Below are the code and all the weights of a small trained network. Each question names an input and a target symbol and asks about switching units off, where a switched-off unit gives its printed mean instead of its output.

import numpy as np


def w(rows, s, z=0):
    codes = np.array(rows[::2]) - 128.0
    scale = np.full(codes.shape[1], s)
    scale[-1] = z or s
    return codes * scale


def f(y):
    return y / 2 * (1 + np.tanh(0.7978845608 * (y + 0.044715 * y**3)))


def softmax(a):
    e = np.exp(a - a.max(-1, keepdims=True))
    return e / e.sum(-1, keepdims=True)


def log_softmax(a):
    a = a - a.max(-1, keepdims=True)
    return a - np.log(np.exp(a).sum(-1, keepdims=True))


def net(x, mask):
    ids = ['αβγδεζηθλμξπσφψω'.index(c) for c in x.split()]
    T = len(ids)
    res = E[ids] + P[:T]
    u = 0
    for l in range(3):
        q, k, v = (res @ M[l].T for M in (Q, K, V))
        z = softmax(np.where(np.tri(T) > 0, q @ k.T / 3**0.5, -1e9)) @ v
        res = res + np.where(mask[u], z, O[l][:, -1]) @ O[l][:, :-1]
        u += 1
        y = f(res @ A[l][:, :-1].T + A[l][:, -1])
        res = res + np.where(mask[u : u + 12], y, B[l][:, -1]) @ B[l][:, :-1]
        u += 12
    return log_softmax(res[-1] @ U[:, :-1].T + U[:, -1])


Q, K, V, O, A, B = {}, {}, {}, {}, {}, {}
E = w([
[148,171,114,116,159,90],'α',
[60,160,147,132,164,87],'β',
[79,83,195,107,133,131],'γ',
[171,182,132,84,129,150],'δ',
[157,140,125,133,232,155],'ε',
[148,108,111,6,113,55],'ζ',
[171,86,162,174,147,145],'η',
[130,161,199,98,150,119],'θ',
[184,69,78,122,101,134],'λ',
[89,109,142,181,159,163],'μ',
[106,92,123,206,166,116],'ξ',
[75,118,96,217,161,106],'π',
[134,140,132,127,177,218],'σ',
[182,144,165,186,157,124],'φ',
[169,141,42,138,131,89],'ψ',
[111,75,120,137,187,211],'ω',
],0.017)
P = w([
[201,121,130,255,220,187],'0',
[168,118,130,215,196,176],'1',
[143,125,122,172,188,174],'2',
[124,127,112,155,178,156],'3',
[103,119,108,132,166,163],'4',
[82,122,99,109,174,163],'5',
[58,130,79,93,170,167],'6',
[35,132,64,73,195,158],'7',
[40,123,69,55,187,144],'8',
[14,137,61,47,192,151],'9',
],0.0049)
Q[0] = w([
[136,80,124,113,217,109],'L0H0',
[86,150,138,155,1,106],'L0H0',
[147,167,162,202,17,45],'L0H0',
],0.0066)
K[0] = w([
[185,156,112,144,85,63],'L0H0',
[134,142,93,116,182,220],'L0H0',
[89,194,113,182,101,254],'L0H0',
],0.0054)
V[0] = w([
[155,143,148,254,179,204],'L0H0',
[107,116,83,122,132,144],'L0H0',
[132,112,130,133,126,103],'L0H0',
],0.0081)
O[0] = w([
[233,119,171,253,169,136,254],'L0H0',
[112,124,84,142,108,141,132],'L0H0',
[130,139,118,107,137,114,127],'L0H0',
],0.0069,0.0057)
A[0] = w([
[199,154,133,65,146,163,94],'L0N0',
[73,183,187,93,173,60,155],'L0N1',
[132,224,3,200,116,53,164],'L0N2',
[127,87,86,84,80,118,137],'L0N3',
[40,25,202,79,45,249,121],'L0N4',
[135,142,160,154,147,125,168],'L0N5',
[153,133,130,75,169,206,108],'L0N6',
[102,234,163,72,172,70,172],'L0N7',
[139,83,146,201,72,79,40],'L0N8',
[201,107,78,190,41,53,218],'L0N9',
[141,143,110,125,243,209,3],'L0N10',
[62,97,34,132,171,201,126],'L0N11',
],0.006,0.005)
B[0] = w([
[146,170,91,152,154,133,141],'L0N0',
[130,169,183,98,149,153,177],'L0N1',
[111,118,85,122,228,88,207],'L0N2',
[130,135,98,80,123,151,121],'L0N3',
[116,82,115,120,214,78,153],'L0N4',
[142,112,131,140,153,147,252],'L0N5',
[163,132,110,157,138,102,181],'L0N6',
[143,159,164,99,173,130,202],'L0N7',
[122,99,153,144,118,63,121],'L0N8',
[145,78,114,98,216,112,240],'L0N9',
[159,134,144,192,2,87,232],'L0N10',
[124,59,154,137,151,119,216],'L0N11',
],0.0082,0.0029)
Q[1] = w([
[153,141,151,152,195,188],'L1H0',
[119,146,94,101,6,128],'L1H0',
[175,101,104,152,212,173],'L1H0',
],0.016)
K[1] = w([
[111,151,114,21,107,128],'L1H0',
[159,126,133,250,142,164],'L1H0',
[116,125,97,23,109,120],'L1H0',
],0.019)
V[1] = w([
[120,2,182,110,105,166],'L1H0',
[199,80,32,100,123,130],'L1H0',
[179,182,162,115,66,232],'L1H0',
],0.0088)
O[1] = w([
[120,6,174,94,93,163,73],'L1H0',
[130,96,54,90,44,60,191],'L1H0',
[187,129,69,100,161,232,1],'L1H0',
],0.011,0.0041)
A[1] = w([
[68,81,55,153,203,179,141],'L1N0',
[180,114,181,179,128,96,128],'L1N1',
[112,36,118,161,88,154,89],'L1N2',
[41,133,93,90,157,154,225],'L1N3',
[208,119,93,165,190,146,168],'L1N4',
[76,139,222,65,91,109,217],'L1N5',
[203,87,94,2,89,163,28],'L1N6',
[86,88,55,133,154,136,73],'L1N7',
[118,163,176,117,41,51,198],'L1N8',
[155,45,114,79,194,118,3],'L1N9',
[130,46,166,118,97,139,75],'L1N10',
[173,169,148,70,107,208,199],'L1N11',
],0.0079,0.0033)
B[1] = w([
[177,120,144,119,2,178,182],'L1N0',
[56,122,124,82,129,135,222],'L1N1',
[229,114,166,132,185,138,184],'L1N2',
[140,57,87,154,71,153,159],'L1N3',
[133,189,155,111,80,118,254],'L1N4',
[175,170,84,143,183,213,171],'L1N5',
[89,145,129,254,195,138,158],'L1N6',
[198,100,142,121,80,126,148],'L1N7',
[151,87,48,105,221,195,189],'L1N8',
[125,174,144,81,99,54,166],'L1N9',
[183,157,175,65,177,115,177],'L1N10',
[163,73,65,88,162,119,163],'L1N11',
],0.0075,0.0098)
Q[2] = w([
[77,188,170,213,132,130],'L2H0',
[160,209,109,195,104,152],'L2H0',
[105,190,255,120,96,187],'L2H0',
],0.0085)
K[2] = w([
[119,179,113,163,214,107],'L2H0',
[155,213,85,116,158,148],'L2H0',
[148,155,185,137,248,175],'L2H0',
],0.011)
V[2] = w([
[60,97,164,228,179,197],'L2H0',
[131,102,171,3,193,167],'L2H0',
[132,203,94,32,212,113],'L2H0',
],0.0064)
O[2] = w([
[36,116,165,207,235,140,85],'L2H0',
[96,31,146,49,145,141,184],'L2H0',
[55,126,100,1,53,115,253],'L2H0',
],0.0072,0.0052)
A[2] = w([
[131,129,46,139,109,11,46],'L2N0',
[126,192,11,83,96,129,108],'L2N1',
[122,126,21,206,134,123,95],'L2N2',
[139,127,167,129,28,53,249],'L2N3',
[59,123,196,141,208,169,72],'L2N4',
[13,98,120,153,156,96,83],'L2N5',
[71,125,151,200,2,140,169],'L2N6',
[3,170,124,165,161,175,87],'L2N7',
[99,103,84,20,119,127,85],'L2N8',
[120,19,132,102,236,111,93],'L2N9',
[109,48,52,73,133,64,146],'L2N10',
[84,131,176,183,138,48,160],'L2N11',
],0.0064,0.011)
B[2] = w([
[116,123,181,133,119,228,194],'L2N0',
[77,69,221,154,63,101,234],'L2N1',
[147,235,157,102,97,133,160],'L2N2',
[91,131,86,92,226,119,246],'L2N3',
[114,92,43,167,75,165,218],'L2N4',
[232,149,163,115,22,76,159],'L2N5',
[151,255,153,77,220,99,156],'L2N6',
[155,182,252,118,40,117,168],'L2N7',
[162,191,155,220,158,112,188],'L2N8',
[124,156,108,136,33,65,229],'L2N9',
[103,143,101,175,113,195,219],'L2N10',
[94,80,106,103,168,136,192],'L2N11',
],0.0071,0.011)
U = w([
[141,135,157,155,83,50,2],'α',
[156,114,221,58,163,45,23],'β',
[57,28,170,92,90,133,155],'γ',
[175,202,113,170,166,99,65],'δ',
[110,118,140,155,247,100,183],'ε',
[196,70,24,111,131,92,157],'ζ',
[108,95,121,206,193,180,153],'η',
[102,135,156,39,209,253,180],'θ',
[101,159,232,160,106,157,93],'λ',
[169,187,129,47,15,91,81],'μ',
[79,75,110,163,172,53,155],'ξ',
[197,114,200,141,117,143,19],'π',
[30,127,32,187,70,171,148],'σ',
[114,126,60,135,167,165,210],'φ',
[170,138,102,173,95,191,99],'ψ',
[45,159,120,44,202,12,209],'ω',
],0.0057,0.0049)

Each question gives the input, a string of symbols that net reads in full, and the target symbol t.
The units are the heads (3 rows each of Q, K, V and O) and the neurons (one row each of A and B). Each row of codes is followed by its name. A weight is (code - 128) times the scale printed after its matrix; where a second scale follows, it is the last column's (O, A, B and U).
mask holds one flag per unit, layer by layer, with each layer's heads first. A switched-off unit (its flag False) gives its mean, the last column of its rows in O or B, instead of its output. The means were averaged over made-up inputs and are rounded, as every weight is.
A unit's drop is (log p(t) with every unit on - log p(t) with that unit switched off) / (log p(t) with every unit on - log p(t) with every unit switched off).
The circuit of an input: a set's keep is (log p(t) with only the set's units on - log p(t) with every unit switched off) / (log p(t) with every unit on - log p(t) with every unit switched off). Starting from the 12 units with the biggest drops (on a tie, the unit counted first), units are removed one at a time, each time the one whose removal leaves the highest keep (on an exact tie, the one counted first), for as long as the keep stays at least 0.8.
units of the circuit, in order: the units of the circuit, biggest drop first
top k neurons: the k neurons with the biggest drops, biggest first
top k neurons in layer l: the k neurons of layer l with the biggest drops, biggest first
input ψ θ δ η φ η, target μ: units of the circuit, in order : L1H0, L2H0, L1N4, L0N11
input ψ σ γ ω θ, target θ: units of the circuit, in order : L1H0, L0N1, L2N1
input ω π δ ψ θ θ γ, target γ: units of the circuit, in order : L1H0, L0N4, L0H0
input φ β η η π, target λ: units of the circuit, in order : L1H0, L2H0, L2N7
input θ ω γ θ ε β ε σ, target λ: top 3 neurons in layer 2 : L2N7, L2N3, L2N5
input ω ξ η ε θ δ σ φ π ω, target μ: top neuron : L1N4
input β ψ ω, target σ: top 2 neurons : L1N8, L0N2
input ω ε η θ ξ ξ φ π ω, target θ: top 2 neurons in layer 2 : L2N9, L2N1
input δ γ π ω ω ε α π, target ω: top 3 neurons : L2N6, L2N3, L1N8
input ε η π ψ λ σ ξ θ ψ ε, target σ: top 3 neurons : L1N8, L0N9, L1N2
input η μ γ ω ξ ψ, target σ: top 4 neurons : L2N10, L1N8, L2N0, L0N2
input γ δ β μ π, target λ: top 2 neurons : L2N7, L0N1
input ε δ θ ψ ω ε ε γ, target γ: top 3 neurons : L2N9, L2N4, L0N4
input δ σ ψ μ ξ, target σ: top neuron : L1N8
input σ ξ β ε ω ε ε ε, target λ: top 2 neurons : L2N7, L0N10
input δ λ δ λ ε θ σ μ ε φ, target θ: top 2 neurons in layer 0 : L0N1, L0N7
input β θ ω β α β λ ζ ω γ, target ζ: top 3 neurons : L0N4, L1N3, L1N0
input σ ω ε η η, target β: top 3 neurons in layer 0 : L0N9, L0N10, L0N8
input ε ω φ, target ε: top 2 neurons : L0N10, L0N9
input ε ξ ζ π λ, target δ: top 3 neurons : L1N6, L0N2, L1N0
input λ ω δ γ σ α μ ω, target ω: top 3 neurons in layer 2 : L2N6, L2N3, L2N4
input φ ψ θ ψ ε, target σ: top 2 neurons : L1N8, L2N10
input π ε φ η α ψ ε μ π, target σ: top 2 neurons in layer 0 : L0N9, L0N2
input φ ω α ζ λ ε θ α β π, target δ: top 2 neurons : L1N0, L2N6
input ε γ η α λ ψ ξ, target σ: top neuron in layer 1 : L1N8
input α ε γ η λ, target ζ: top 2 neurons : L0N9, L1N2
input ω β β α ε, target ω: top neuron in layer 0 : L0N2
input π ω δ η α α α α λ σ, target ζ: top 3 neurons in layer 0 : L0N3, L0N9, L0N11
input η ε γ σ ψ θ ε α, target ω: top 2 neurons in layer 0 : L0N7, L0N1
input η η σ, target ψ: top 2 neurons in layer 1 : L1N4, L1N11
